Below is a small trained network, with its code and all its weights. Each question gives an input and a target symbol and asks what happens when units are switched off, that is, made to give their printed mean instead of their output.

import numpy as np


def w(rows, s, z=0):
    codes = np.array(rows[::2]) - 128.0
    scale = np.full(codes.shape[1], s)
    scale[-1] = z or s
    return codes * scale


def f(y):
    return y / 2 * (1 + np.tanh(0.7978845608 * (y + 0.044715 * y**3)))


def softmax(a):
    e = np.exp(a - a.max(-1, keepdims=True))
    return e / e.sum(-1, keepdims=True)


def log_softmax(a):
    a = a - a.max(-1, keepdims=True)
    return a - np.log(np.exp(a).sum(-1, keepdims=True))


def net(x, mask):
    ids = ['Θαβεζμ'.index(c) for c in x.split()]
    T = len(ids)
    res = E[ids] + P[:T]
    u = 0
    for l in range(2):
        r = res
        for j in range(2):
            rows = slice(2 * j, 2 * j + 2)
            q, k, v = (r @ M[l][rows].T for M in (Q, K, V))
            z = softmax(np.where(np.tri(T) > 0, q @ k.T / 2**0.5, -1e9)) @ v
            o = O[l][rows]
            res = res + np.where(mask[u + j], z, o[:, -1]) @ o[:, :-1]
        u += 2
        y = f(res @ A[l][:, :-1].T + A[l][:, -1])
        res = res + np.where(mask[u : u + 8], y, B[l][:, -1]) @ B[l][:, :-1]
        u += 8
    return log_softmax(res[-1] @ U[:, :-1].T + U[:, -1])


Q, K, V, O, A, B = {}, {}, {}, {}, {}, {}
E = w([
[114,156,59,182],'Θ',
[176,155,107,228],'α',
[149,146,215,72],'β',
[105,37,173,97],'ε',
[245,136,83,64],'ζ',
[114,108,42,224],'μ',
],0.011)
P = w([
[58,143,89,107],'0',
[137,120,88,119],'1',
[170,106,96,133],'2',
[194,94,110,144],'3',
[216,80,120,158],'4',
[229,74,137,158],'5',
[244,73,148,171],'6',
[255,60,156,176],'7',
],0.0056)
Q[0] = w([
[85,150,153,96],'0.h0',
[178,87,56,229],'0.h0',
[236,123,90,169],'0.h1',
[1,160,149,122],'0.h1',
],0.0092)
K[0] = w([
[136,190,89,140],'0.h0',
[105,11,174,102],'0.h0',
[137,108,149,73],'0.h1',
[124,136,72,195],'0.h1',
],0.012)
V[0] = w([
[70,24,206,119],'0.h0',
[178,8,150,94],'0.h0',
[167,107,254,37],'0.h1',
[121,66,95,74],'0.h1',
],0.0073)
O[0] = w([
[110,67,98,177,157],'0.h0',
[184,36,136,109,252],'0.h0',
[153,142,2,126,186],'0.h1',
[105,73,83,89,178],'0.h1',
],0.0091,0.0031)
A[0] = w([
[117,175,6,137,196],'0.n0',
[66,58,119,110,23],'0.n1',
[186,193,208,116,113],'0.n2',
[128,124,134,113,185],'0.n3',
[175,107,45,93,50],'0.n4',
[146,255,170,174,220],'0.n5',
[90,77,140,145,66],'0.n6',
[187,142,138,37,255],'0.n7',
],0.0071,0.0029)
B[0] = w([
[83,212,37,129,224],'0.n0',
[174,157,211,172,124],'0.n1',
[177,216,161,68,150],'0.n2',
[120,117,120,109,149],'0.n3',
[184,180,101,207,255],'0.n4',
[88,253,196,172,190],'0.n5',
[138,125,155,162,125],'0.n6',
[172,112,41,43,244],'0.n7',
],0.0065,0.0039)
Q[1] = w([
[1,44,192,120],'1.h0',
[210,4,50,133],'1.h0',
[161,55,104,99],'1.h1',
[113,214,115,152],'1.h1',
],0.0071)
K[1] = w([
[66,141,63,207],'1.h0',
[180,181,2,28],'1.h0',
[152,47,157,47],'1.h1',
[65,181,141,211],'1.h1',
],0.0071)
V[1] = w([
[186,78,96,82],'1.h0',
[191,123,83,38],'1.h0',
[79,55,181,155],'1.h1',
[203,103,1,71],'1.h1',
],0.0057)
O[1] = w([
[98,232,160,185,200],'1.h0',
[69,254,175,117,254],'1.h0',
[59,153,81,167,83],'1.h1',
[189,41,90,80,192],'1.h1',
],0.0048,0.0081)
A[1] = w([
[89,86,161,191,167],'1.n0',
[199,103,153,61,74],'1.n1',
[56,135,180,40,254],'1.n2',
[142,95,41,172,120],'1.n3',
[147,25,46,156,126],'1.n4',
[103,96,180,60,255],'1.n5',
[132,146,115,145,135],'1.n6',
[100,254,176,165,27],'1.n7',
],0.0081,0.0057)
B[1] = w([
[160,78,178,220,164],'1.n0',
[181,88,132,231,182],'1.n1',
[27,160,83,104,187],'1.n2',
[87,124,124,41,253],'1.n3',
[117,82,168,27,252],'1.n4',
[96,156,1,160,184],'1.n5',
[120,142,129,113,159],'1.n6',
[161,59,225,33,204],'1.n7',
],0.0067,0.0055)
U = w([
[71,223,36,97,233],'Θ',
[122,143,118,254,212],'α',
[241,121,136,210,59],'β',
[56,156,141,68,19],'ε',
[165,140,226,69,4],'ζ',
[136,13,129,71,150],'μ',
],0.0055,0.0037)

Each question gives the input, a string of symbols that net reads in full, and the target symbol t.
The units are the heads (2 rows each of Q, K, V and O) and the neurons (one row each of A and B). Each row of codes is followed by its name. A weight is (code - 128) times the scale printed after its matrix; where a second scale follows, it is the last column's (O, A, B and U).
mask holds one flag per unit, layer by layer, with each layer's heads first. A switched-off unit (its flag False) gives its mean, the last column of its rows in O or B, instead of its output. The means were averaged over made-up inputs and are rounded, as every weight is.
A unit's drop is (log p(t) with every unit on - log p(t) with that unit switched off) / (log p(t) with every unit on - log p(t) with every unit switched off).
The circuit of an input: a set's keep is (log p(t) with only the set's units on - log p(t) with every unit switched off) / (log p(t) with every unit on - log p(t) with every unit switched off). Starting from the 12 units with the biggest drops (on a tie, the unit counted first), units are removed one at a time, each time the one whose removal leaves the highest keep (on an exact tie, the one counted first), for as long as the keep stays at least 0.8.
circuit, biggest first: the units of the circuit, biggest drop first
k most important neurons: the k neurons with the biggest drops, biggest first
top k neurons in layer l: the k neurons of layer l with the biggest drops, biggest first
which heads matter: for each layer, one digit per head in row order, 1 if its drop is at least 0.15 and else 0, layers parted by /
drop of u: that unit's drop, to one decimal
input α α β μ ζ Θ ε, target Θ: most important neuron : (0.n4)
input ε α Θ μ Θ α ε β, target Θ: which heads matter : 10 / 00
input α β α α μ β β μ, target Θ: circuit, biggest first : (0.h1, 0.n0)
input Θ μ β ε α α, target μ: circuit, biggest first : (0.h0, 1.n4, 1.h0)
input α α α α α, target ζ: which heads matter : 11 / 01
input ζ ζ Θ α α, target ζ: which heads matter : 10 / 10
input α Θ Θ α β ζ, target Θ: which heads matter : 01 / 00
input μ α ζ ζ, target β: circuit, biggest first : (1.h1, 1.n1, 0.h0, 1.n3)
input α μ β μ ζ, target Θ: circuit, biggest first : (0.h1, 0.n0, 1.h0)
input μ ζ Θ α α μ ε, target Θ: 4 most important neurons : (1.n5, 1.n2, 0.n4, 0.n7)
input α α α ζ α β, target Θ: top 2 neurons in layer 0 : (0.n4, 0.n7)
input μ μ α β β α α, target Θ: 2 most important neurons : (0.n0, 1.n3)
input Θ α ε Θ, target μ: drop of 0.n2 : 0.1
input ε μ α α α ε α α, target μ: drop of 1.h0 : 0.2
input α α α α ε μ, target μ: drop of 1.n4 : 0.3
input α ζ α μ α ζ, target β: drop of 1.n1 : 0.7
input α ε Θ, target μ: most important neuron : (1.n4)
